Here is a tiny trained network, its code and every weight. The questions are about switching its units off for an input and a class, where a switched-off unit gives its printed mean instead of its output.

import numpy as np


def w(rows, s, z=0):
    codes = np.array(rows[::2]) - 128.0
    scale = np.full(codes.shape[1], s)
    scale[-1] = z or s
    return codes * scale


def f(y):
    return y / 2 * (1 + np.tanh(0.7978845608 * (y + 0.044715 * y**3)))


def log_softmax(a):
    a = a - a.max(-1, keepdims=True)
    return a - np.log(np.exp(a).sum(-1, keepdims=True))


def net(x, mask):
    res = np.array(x, float).reshape(1, 3) / 4 @ E
    y = f(res @ A[0][:, :-1].T + A[0][:, -1])
    res = res + np.where(mask, y, B[0][:, -1]) @ B[0][:, :-1]
    return log_softmax(res[-1] @ U[:, :-1].T + U[:, -1])


A, B = {}, {}
E = w([
[32,79,85,118,127,162,99,230],'x0',
[68,123,235,120,127,139,116,116],'x1',
[98,122,146,119,139,2,158,166],'x2',
],0.0086)
A[0] = w([
[133,134,130,121,132,128,128,117,227],'N0',
[166,142,149,135,127,117,128,95,165],'N1',
[143,128,138,134,135,185,130,105,131],'N2',
[189,141,155,107,129,109,146,78,82],'N3',
[138,133,131,134,136,182,124,104,89],'N4',
[153,122,81,123,121,116,139,126,87],'N5',
[99,137,217,136,128,149,122,111,118],'N6',
[57,135,105,129,134,162,132,183,85],'N7',
[133,137,125,122,123,176,138,113,117],'N8',
[168,132,163,151,130,113,135,84,107],'N9',
[176,139,60,135,131,112,136,116,119],'N10',
[161,135,70,135,139,106,131,125,90],'N11',
[158,136,145,135,124,197,133,101,109],'N12',
[155,144,156,137,133,109,123,98,87],'N13',
[135,134,139,136,129,127,133,123,251],'N14',
[126,138,155,134,130,5,145,136,84],'N15',
[105,128,213,125,134,136,141,107,88],'N16',
[149,135,133,129,123,168,119,125,115],'N17',
],0.025,0.013)
B[0] = w([
[122,132,162,162,132,158,222,103,210],'N0',
[98,93,108,148,106,132,148,144,219],'N1',
[108,142,130,110,169,114,125,95,188],'N2',
[84,83,121,129,117,114,110,194,219],'N3',
[128,124,127,99,155,103,78,99,170],'N4',
[166,143,130,98,103,121,86,156,156],'N5',
[203,160,111,122,89,119,116,166,204],'N6',
[78,84,125,144,132,138,96,196,197],'N7',
[117,131,135,114,155,91,116,104,167],'N8',
[90,94,140,128,112,142,109,176,207],'N9',
[190,166,127,127,105,129,106,171,204],'N10',
[171,159,151,116,98,110,94,159,173],'N11',
[108,142,137,115,170,144,79,73,200],'N12',
[117,107,111,143,141,140,75,169,175],'N13',
[134,133,107,166,157,157,252,103,233],'N14',
[100,143,132,93,199,122,66,36,251],'N15',
[190,174,145,110,94,113,88,174,190],'N16',
[120,129,125,109,136,119,102,94,163],'N17',
],0.04,0.015)
U = w([
[65,67,105,150,135,162,119,199,132],'0',
[120,170,135,75,196,128,101,45,132],'1',
[246,214,136,113,102,135,123,172,138],'2',
[135,140,117,180,129,172,251,90,255],'3',
[128,133,106,115,65,125,129,82,85],'4',
[146,116,103,113,88,99,136,93,80],'5',
[125,119,111,88,94,105,134,83,83],'6',
[152,141,109,118,52,98,120,83,87],'7',
],0.011,0.0063)

Each question gives the input, the list of numbers given to net, and the class t.
The units are the neurons (one row each of A and B). Each row of codes is followed by its name. A weight is (code - 128) times the scale printed after its matrix; where a second scale follows, it is the last column's (A, B and U).
mask holds one flag per neuron, in row order. A switched-off neuron (its flag False) gives its mean, the last column of its row in B, instead of its output. The means were averaged over made-up inputs and are rounded, as every weight is.
A unit's drop is (log p(t) with every unit on - log p(t) with that unit switched off) / (log p(t) with every unit on - log p(t) with every unit switched off).
The circuit of an input: a set's keep is (log p(t) with only the set's units on - log p(t) with every unit switched off) / (log p(t) with every unit on - log p(t) with every unit switched off). Starting from the 12 units with the biggest drops (on a tie, the unit counted first), units are removed one at a time, each time the one whose removal leaves the highest keep (on an exact tie, the one counted first), for as long as the keep stays at least 0.8.
units of the circuit, in order: the units of the circuit, biggest drop first
top k neurons: the k neurons with the biggest drops, biggest first
drop of u: that unit's drop, to one decimal
input [2,6,-4], class 2: units of the circuit, in order : [N6]
input [-7,1,6], class 0: top 2 neurons : [N3, N9]
input [1,-7,6], class 2: top 3 neurons : [N10, N11, N12]
input [-7,4,-7], class 0: top 2 neurons : [N3, N9]
input [7,-8,6], class 2: top 3 neurons : [N11, N3, N10]
input [2,3,3], class 3: top 2 neurons : [N12, N10]
input [-4,1,-3], class 0: top 3 neurons : [N15, N3, N9]
input [-8,7,3], class 0: top 3 neurons : [N3, N9, N1]
input [-7,-8,-1], class 2: top 3 neurons : [N10, N11, N5]
input [1,-2,4], class 1: top 2 neurons : [N15, N1]
input [-7,-3,-6], class 0: top 3 neurons : [N3, N15, N9]
input [0,-6,-5], class 2: top 3 neurons : [N15, N10, N11]
input [4,8,8], class 1: top 2 neurons : [N15, N10]
input [-8,-6,-6], class 0: units of the circuit, in order : [N3]
input [3,-1,4], class 1: top 2 neurons : [N3, N1]
input [2,-1,8], class 1: drop of N15 : 0.1
input [-4,7,1], class 2: drop of N6 : 0.5
input [-7,-8,-4], class 2: drop of N11 : 4.7
